Below is a small trained network, with its code and all its weights. Each question gives an input and a target symbol and asks what happens when units are switched off, that is, made to give their printed mean instead of their output.

import numpy as np


def w(rows, s, z=0):
    codes = np.array(rows[::2]) - 128.0
    scale = np.full(codes.shape[1], s)
    scale[-1] = z or s
    return codes * scale


def f(y):
    return y / 2 * (1 + np.tanh(0.7978845608 * (y + 0.044715 * y**3)))


def softmax(a):
    e = np.exp(a - a.max(-1, keepdims=True))
    return e / e.sum(-1, keepdims=True)


def log_softmax(a):
    a = a - a.max(-1, keepdims=True)
    return a - np.log(np.exp(a).sum(-1, keepdims=True))


def net(x, mask):
    ids = ['αβελξπτω'.index(c) for c in x.split()]
    T = len(ids)
    res = E[ids] + P[:T]
    r = res
    for j in range(3):
        rows = slice(3 * j, 3 * j + 3)
        q, k, v = (r @ M[0][rows].T for M in (Q, K, V))
        z = softmax(np.where(np.tri(T) > 0, q @ k.T / 3**0.5, -1e9)) @ v
        o = O[0][rows]
        res = res + np.where(mask[j], z, o[:, -1]) @ o[:, :-1]
    y = f(res @ A[0][:, :-1].T + A[0][:, -1])
    res = res + np.where(mask[3:11], y, B[0][:, -1]) @ B[0][:, :-1]
    return log_softmax(res[-1] @ U[:, :-1].T + U[:, -1])


Q, K, V, O, A, B = {}, {}, {}, {}, {}, {}
E = w([
[112,130,127,142,98],'α',
[119,66,158,162,175],'β',
[84,191,145,129,92],'ε',
[176,95,137,148,64],'λ',
[134,182,120,131,6],'ξ',
[165,157,171,160,133],'π',
[61,141,149,131,145],'τ',
[77,126,104,114,24],'ω',
],0.022)
P = w([
[119,117,77,248,150],'0',
[131,78,192,155,147],'1',
[127,131,151,187,149],'2',
[170,148,19,62,212],'3',
[149,147,152,184,98],'4',
[46,57,24,122,144],'5',
[169,154,153,181,83],'6',
],0.016)
Q[0] = w([
[129,132,86,129,159],'h1',
[168,126,169,108,141],'h1',
[51,129,64,133,121],'h1',
[103,90,5,56,166],'h2',
[52,140,131,149,125],'h2',
[156,138,114,15,150],'h2',
[179,175,71,14,155],'h3',
[154,109,78,87,178],'h3',
[92,58,26,82,152],'h3',
],0.015)
K[0] = w([
[127,111,77,190,108],'h1',
[117,81,122,118,182],'h1',
[121,88,113,172,157],'h1',
[139,120,173,7,142],'h2',
[164,122,79,162,121],'h2',
[111,79,250,98,67],'h2',
[110,94,233,94,108],'h3',
[128,122,161,71,91],'h3',
[174,140,148,12,144],'h3',
],0.014)
V[0] = w([
[115,61,188,115,130],'h1',
[136,87,175,36,118],'h1',
[78,83,141,215,132],'h1',
[155,56,50,156,187],'h2',
[5,230,191,105,207],'h2',
[130,208,77,180,48],'h2',
[204,248,146,163,133],'h3',
[236,40,185,177,194],'h3',
[165,188,154,163,185],'h3',
],0.011)
O[0] = w([
[117,160,79,113,104,117],'h1',
[67,103,123,174,184,23],'h1',
[197,145,161,157,99,245],'h1',
[192,107,103,187,80,172],'h2',
[96,134,227,111,70,125],'h2',
[158,159,108,87,132,231],'h2',
[186,36,116,5,207,132],'h3',
[172,10,100,157,96,105],'h3',
[176,57,158,78,84,139],'h3',
],0.012)
A[0] = w([
[182,120,47,74,153,1],'n1',
[173,68,60,167,80,155],'n2',
[108,123,183,138,118,140],'n3',
[211,140,64,74,190,33],'n4',
[126,177,215,205,120,183],'n5',
[170,95,247,113,100,76],'n6',
[156,107,163,122,221,173],'n7',
[91,145,90,254,92,64],'n8',
],0.0084,0.0069)
B[0] = w([
[54,99,147,122,123,199],'n1',
[151,109,144,139,204,245],'n2',
[144,146,52,142,110,164],'n3',
[49,94,108,101,81,220],'n4',
[139,59,106,143,85,254],'n5',
[38,165,130,147,135,235],'n6',
[161,159,107,108,86,150],'n7',
[82,161,183,132,245,195],'n8',
],0.012,0.019)
U = w([
[215,141,103,116,104,254],'α',
[104,137,184,145,149,94],'β',
[141,163,254,84,125,145],'ε',
[109,124,64,162,134,106],'λ',
[94,151,92,107,121,86],'ξ',
[124,86,201,97,113,86],'π',
[79,131,146,177,85,105],'τ',
[102,192,103,166,147,126],'ω',
],0.0075,0.0095)

Each question gives the input, a string of symbols that net reads in full, and the target symbol t.
The units are the heads (3 rows each of Q, K, V and O) and the neurons (one row each of A and B). Each row of codes is followed by its name. A weight is (code - 128) times the scale printed after its matrix; where a second scale follows, it is the last column's (O, A, B and U).
mask holds one flag per unit, heads first, then neurons. A switched-off unit (its flag False) gives its mean, the last column of its rows in O or B, instead of its output. The means were averaged over made-up inputs and are rounded, as every weight is.
A unit's drop is (log p(t) with every unit on - log p(t) with that unit switched off) / (log p(t) with every unit on - log p(t) with every unit switched off).
The circuit of an input: a set's keep is (log p(t) with only the set's units on - log p(t) with every unit switched off) / (log p(t) with every unit on - log p(t) with every unit switched off). Starting from all 11 units, units are removed one at a time, each time the one whose removal leaves the highest keep (on an exact tie, the one counted first), for as long as the keep stays at least 0.8.
units of the circuit, in order: the units of the circuit, biggest drop first
top k neurons: the k neurons with the biggest drops, biggest first
which heads matter: for each layer, one digit per head in row order, 1 if its drop is at least 0.15 and else 0, layers parted by /
drop of u: that unit's drop, to one decimal
input ε π π, target ε: units of the circuit, in order -> [h2]
input τ ξ α, target τ: units of the circuit, in order -> [h2, n6, n2]
input τ ω τ α, target ω: which heads matter -> 001
input τ π π τ τ ε λ, target τ: which heads matter -> 010
input τ τ τ τ β, target τ: which heads matter -> 010
input β τ ξ α, target τ: units of the circuit, in order -> [h2, h3]
input π ξ ε ε α π, target ε: units of the circuit, in order -> [h3, h2]
input π λ ξ, target π: units of the circuit, in order -> [h3, n1]
input ξ ξ ξ α τ ξ, target α: which heads matter -> 000
input ξ β τ β, target β: which heads matter -> 011
input ξ π ξ λ, target π: which heads matter -> 001
input ξ λ π, target ξ: which heads matter -> 011
input λ τ ε, target λ: which heads matter -> 011
input β β ω, target β: top 2 neurons -> [n8, n2]
input ξ α τ λ λ λ, target λ: which heads matter -> 010
input ξ ξ τ, target ξ: which heads matter -> 011
input ε ε τ β, target ε: units of the circuit, in order -> [h2]
input π ε π β τ ξ, target β: units of the circuit, in order -> [n8, h2, h3, n2]
input π λ τ ξ α, target π: which heads matter -> 001
input ω τ ε, target ω: units of the circuit, in order -> [h3]
input τ α ξ ξ τ β π, target τ: which heads matter -> 010
input ε ε λ ξ, target ε: which heads matter -> 010
input α ε τ β β α, target β: top 2 neurons -> [n8, n2]
input τ ε τ, target τ: top 3 neurons -> [n6, n5, n2]
input τ ξ ε, target τ: top 3 neurons -> [n5, n6, n2]
input λ τ τ, target λ: drop of h2 -> 1.2
